Below are the code and all the weights of a small trained network. Each question names an input and a target symbol and asks about switching units off, where a switched-off unit gives its printed mean instead of its output.

import numpy as np


def w(rows, s, z=0):
    codes = np.array(rows[::2]) - 128.0
    scale = np.full(codes.shape[1], s)
    scale[-1] = z or s
    return codes * scale


def f(y):
    return y / 2 * (1 + np.tanh(0.7978845608 * (y + 0.044715 * y**3)))


def softmax(a):
    e = np.exp(a - a.max(-1, keepdims=True))
    return e / e.sum(-1, keepdims=True)


def log_softmax(a):
    a = a - a.max(-1, keepdims=True)
    return a - np.log(np.exp(a).sum(-1, keepdims=True))


def net(x, mask):
    ids = ['βδζμξσψ'.index(c) for c in x.split()]
    T = len(ids)
    res = E[ids] + P[:T]
    u = 0
    for l in range(2):
        r = res
        for j in range(2):
            rows = slice(4 * j, 4 * j + 4)
            q, k, v = (r @ M[l][rows].T for M in (Q, K, V))
            z = softmax(np.where(np.tri(T) > 0, q @ k.T / 4**0.5, -1e9)) @ v
            o = O[l][rows]
            res = res + np.where(mask[u + j], z, o[:, -1]) @ o[:, :-1]
        u += 2
        y = f(res @ A[l][:, :-1].T + A[l][:, -1])
        res = res + np.where(mask[u : u + 12], y, B[l][:, -1]) @ B[l][:, :-1]
        u += 12
    return log_softmax(res[-1] @ U[:, :-1].T + U[:, -1])


Q, K, V, O, A, B = {}, {}, {}, {}, {}, {}
E = w([
[151,121,133,111,51,154,105],'β',
[205,105,100,146,129,162,227],'δ',
[245,108,77,92,53,151,69],'ζ',
[62,154,206,132,123,122,195],'μ',
[146,127,169,67,103,141,72],'ξ',
[103,65,187,112,93,180,166],'σ',
[136,48,126,94,151,133,250],'ψ',
],0.018)
P = w([
[72,152,83,177,166,79,63],'0',
[187,119,138,111,68,97,116],'1',
[137,166,1,87,164,116,61],'2',
[150,122,167,70,70,120,159],'3',
[71,138,99,134,189,164,110],'4',
[188,134,143,124,120,110,164],'5',
[103,74,141,136,169,197,128],'6',
[138,156,164,127,137,121,175],'7',
[119,88,72,97,173,138,126],'8',
],0.016)
Q[0] = w([
[80,159,68,166,93,45,92],'0.h1',
[56,25,29,62,198,158,114],'0.h1',
[57,125,41,143,190,192,105],'0.h1',
[114,119,56,125,124,9,141],'0.h1',
[96,88,115,194,218,196,150],'0.h2',
[62,245,5,57,254,76,96],'0.h2',
[152,230,23,87,127,39,180],'0.h2',
[162,123,85,219,165,114,24],'0.h2',
],0.0074)
K[0] = w([
[127,150,89,210,137,130,89],'0.h1',
[157,162,84,159,122,49,180],'0.h1',
[145,131,121,186,81,20,114],'0.h1',
[96,157,115,149,212,28,104],'0.h1',
[201,127,160,150,30,94,131],'0.h2',
[122,101,62,208,138,54,73],'0.h2',
[108,130,109,255,170,135,115],'0.h2',
[96,91,95,92,113,147,64],'0.h2',
],0.011)
V[0] = w([
[169,126,125,160,119,164,154],'0.h1',
[142,178,132,105,113,105,168],'0.h1',
[141,254,110,156,88,99,112],'0.h1',
[94,108,128,166,79,186,177],'0.h1',
[126,189,181,181,201,215,164],'0.h2',
[151,93,132,181,87,114,104],'0.h2',
[47,126,131,102,133,118,87],'0.h2',
[191,135,165,121,197,137,96],'0.h2',
],0.0087)
O[0] = w([
[167,184,96,181,175,77,55,174],'0.h1',
[174,125,143,105,162,134,183,210],'0.h1',
[185,253,173,118,184,187,114,15],'0.h1',
[166,155,113,194,50,198,103,252],'0.h1',
[72,162,244,188,195,194,107,151],'0.h2',
[122,159,89,131,135,4,84,100],'0.h2',
[6,109,159,98,53,130,156,36],'0.h2',
[189,69,192,93,166,124,20,40],'0.h2',
],0.0076,0.0038)
A[0] = w([
[73,142,19,124,134,84,64,112],'0.n1',
[247,140,128,136,93,144,148,46],'0.n2',
[171,207,46,198,165,255,153,147],'0.n3',
[96,156,175,226,127,88,142,78],'0.n4',
[60,120,115,92,150,179,164,186],'0.n5',
[221,133,138,48,80,175,144,252],'0.n6',
[53,58,42,125,128,164,126,164],'0.n7',
[183,103,178,30,130,51,134,213],'0.n8',
[131,154,140,57,195,108,105,145],'0.n9',
[118,204,169,143,55,124,13,193],'0.n10',
[50,116,168,53,80,61,124,7],'0.n11',
[101,53,133,94,244,80,137,102],'0.n12',
],0.0069,0.003)
B[0] = w([
[164,162,136,161,106,176,180,153],'0.n1',
[49,159,150,177,95,161,85,211],'0.n2',
[53,108,238,46,93,116,23,249],'0.n3',
[227,113,184,58,84,214,115,170],'0.n4',
[135,55,134,137,172,35,38,202],'0.n5',
[53,168,225,163,180,53,244,255],'0.n6',
[4,225,203,155,160,157,63,189],'0.n7',
[31,63,225,143,183,64,188,170],'0.n8',
[254,16,176,134,120,94,68,128],'0.n9',
[106,87,191,99,219,127,210,152],'0.n10',
[170,36,78,160,102,34,123,154],'0.n11',
[160,210,227,179,144,182,91,153],'0.n12',
],0.0054,0.0065)
Q[1] = w([
[95,83,68,30,112,93,119],'1.h1',
[167,189,77,143,164,44,42],'1.h1',
[140,27,82,159,178,170,123],'1.h1',
[91,155,90,68,180,218,139],'1.h1',
[111,129,95,159,177,183,91],'1.h2',
[171,61,242,86,46,99,255],'1.h2',
[136,171,58,111,133,62,96],'1.h2',
[65,114,94,82,152,149,127],'1.h2',
],0.009)
K[1] = w([
[2,73,128,91,79,112,70],'1.h1',
[165,189,82,199,149,72,81],'1.h1',
[107,164,95,45,78,88,124],'1.h1',
[91,105,200,210,103,110,74],'1.h1',
[147,167,171,84,25,77,119],'1.h2',
[134,59,100,57,171,209,185],'1.h2',
[17,196,104,76,119,70,109],'1.h2',
[117,176,149,226,117,103,91],'1.h2',
],0.0084)
V[1] = w([
[180,137,92,133,105,150,134],'1.h1',
[167,109,65,179,173,167,143],'1.h1',
[109,209,156,186,52,66,116],'1.h1',
[168,251,103,120,87,148,211],'1.h1',
[116,118,197,116,95,127,112],'1.h2',
[187,85,127,126,62,86,95],'1.h2',
[93,167,130,169,66,136,116],'1.h2',
[158,147,129,80,1,181,96],'1.h2',
],0.0084)
O[1] = w([
[200,204,135,148,166,234,141,30],'1.h1',
[117,132,123,74,88,205,175,1],'1.h1',
[102,206,154,178,158,213,149,216],'1.h1',
[101,184,118,30,64,132,212,133],'1.h1',
[116,90,254,99,146,137,153,216],'1.h2',
[113,111,220,191,181,123,183,72],'1.h2',
[173,140,111,181,128,231,149,152],'1.h2',
[20,218,146,225,75,114,89,47],'1.h2',
],0.0061,0.0093)
A[1] = w([
[149,68,218,88,186,156,112,172],'1.n1',
[209,37,51,60,81,112,212,129],'1.n2',
[95,122,131,140,100,2,131,142],'1.n3',
[138,135,109,127,144,176,74,205],'1.n4',
[81,173,155,82,164,93,134,143],'1.n5',
[152,213,193,140,53,115,138,91],'1.n6',
[131,171,68,100,199,137,128,165],'1.n7',
[128,118,102,197,237,96,135,64],'1.n8',
[143,143,80,80,177,193,76,244],'1.n9',
[103,64,89,141,230,81,66,219],'1.n10',
[157,134,131,251,196,151,59,96],'1.n11',
[127,161,143,87,92,99,189,2],'1.n12',
],0.0076,0.0049)
B[1] = w([
[104,195,68,93,128,148,69,249],'1.n1',
[116,197,192,124,75,59,108,168],'1.n2',
[142,119,59,99,180,199,137,190],'1.n3',
[104,134,207,167,139,232,143,135],'1.n4',
[86,179,48,138,151,173,92,176],'1.n5',
[254,114,107,156,214,134,139,169],'1.n6',
[163,85,189,117,81,122,190,130],'1.n7',
[88,178,171,155,127,117,131,154],'1.n8',
[128,69,191,123,95,173,209,140],'1.n9',
[203,87,94,138,85,149,142,213],'1.n10',
[162,228,122,126,130,103,123,151],'1.n11',
[201,143,197,97,169,116,54,150],'1.n12',
],0.0082,0.013)
U = w([
[114,190,47,105,57,143,221,77],'β',
[229,107,238,63,116,219,113,39],'δ',
[146,154,161,81,44,7,106,164],'ζ',
[31,114,146,55,175,126,96,90],'μ',
[168,105,133,135,149,81,103,2],'ξ',
[109,165,145,207,128,55,120,65],'σ',
[145,2,163,164,103,158,219,222],'ψ',
],0.0057,0.0031)

Each question gives the input, a string of symbols that net reads in full, and the target symbol t.
The units are the heads (4 rows each of Q, K, V and O) and the neurons (one row each of A and B). Each row of codes is followed by its name. A weight is (code - 128) times the scale printed after its matrix; where a second scale follows, it is the last column's (O, A, B and U).
mask holds one flag per unit, layer by layer, with each layer's heads first. A switched-off unit (its flag False) gives its mean, the last column of its rows in O or B, instead of its output. The means were averaged over made-up inputs and are rounded, as every weight is.
A unit's drop is (log p(t) with every unit on - log p(t) with that unit switched off) / (log p(t) with every unit on - log p(t) with every unit switched off).
The circuit of an input: a set's keep is (log p(t) with only the set's units on - log p(t) with every unit switched off) / (log p(t) with every unit on - log p(t) with every unit switched off). Starting from the 12 units with the biggest drops (on a tie, the unit counted first), units are removed one at a time, each time the one whose removal leaves the highest keep (on an exact tie, the one counted first), for as long as the keep stays at least 0.8.
circuit, biggest first: the units of the circuit, biggest drop first
top k neurons: the k neurons with the biggest drops, biggest first
top k neurons in layer l: the k neurons of layer l with the biggest drops, biggest first
input ψ μ δ μ μ μ δ ξ, target μ: circuit, biggest first => (1.n10, 0.h2, 1.n1)
input μ β μ σ μ β σ, target σ: top neuron => (0.n7)
input μ δ ζ μ δ, target δ: top 2 neurons in layer 0 => (0.n8, 0.n10)
input ψ δ δ, target ψ: top 3 neurons => (1.n1, 1.n9, 0.n7)
input ξ δ δ μ β δ ψ σ, target ζ: circuit, biggest first => (1.h2, 1.n2, 1.h1)
input β β μ μ δ μ ψ δ, target ζ: top 3 neurons => (1.n2, 0.n2, 1.n3)
input μ δ μ ζ ψ β μ, target ζ: circuit, biggest first => (0.h2, 1.h2)
input ζ β μ μ μ, target β: circuit, biggest first => (0.h2, 0.n3)
input δ β σ δ μ δ μ μ ψ, target δ: circuit, biggest first => (0.h2, 0.n12)
input ζ μ μ ξ μ μ, target μ: top 4 neurons => (1.n10, 0.n5, 1.n1, 0.n8)
input μ ξ μ μ, target μ: circuit, biggest first => (1.n10, 1.n3, 1.n5)
input δ μ δ ξ β μ σ ξ, target ψ: top 2 neurons in layer 1 => (1.n10, 1.n3)
input ξ β μ μ μ μ ζ ψ, target ζ: circuit, biggest first => (1.n2, 1.h2, 0.n3)
input δ μ ξ μ ψ μ, target ζ: circuit, biggest first => (1.n2, 1.h2, 1.h1)
input μ δ ψ ξ δ δ σ, target ξ: top 2 neurons in layer 1 => (1.n10, 1.n1)
input β δ δ δ, target σ: circuit, biggest first => (0.n2, 0.h2, 1.h2)
input δ δ ζ, target δ: circuit, biggest first => (1.h1)
input ζ ψ β μ β ψ μ δ, target ζ: top 2 neurons in layer 0 => (0.n3, 0.n7)
input β σ δ σ μ σ μ μ μ, target σ: circuit, biggest first => (1.h2, 0.h1, 1.h1)
input β μ μ μ δ μ ψ, target μ: top neuron in layer 0 => (0.n7)
input σ σ β, target σ: circuit, biggest first => (1.h1, 1.h2, 0.h1, 1.n11)
input μ β δ σ, target ψ: top 2 neurons => (1.n1, 0.n3)
input μ σ ψ μ σ, target σ: circuit, biggest first => (1.h2, 1.h1, 1.n11)
input β ζ μ, target β: top 2 neurons => (0.n3, 1.n5)
input μ μ ψ μ δ ψ β ψ, target ζ: circuit, biggest first => (1.n2, 1.h2, 1.h1)
input ψ μ μ ψ ψ ζ, target ζ: top 3 neurons => (1.n2, 0.n3, 0.n6)
input σ δ μ, target σ: top 2 neurons in layer 1 => (1.n11, 1.n8)
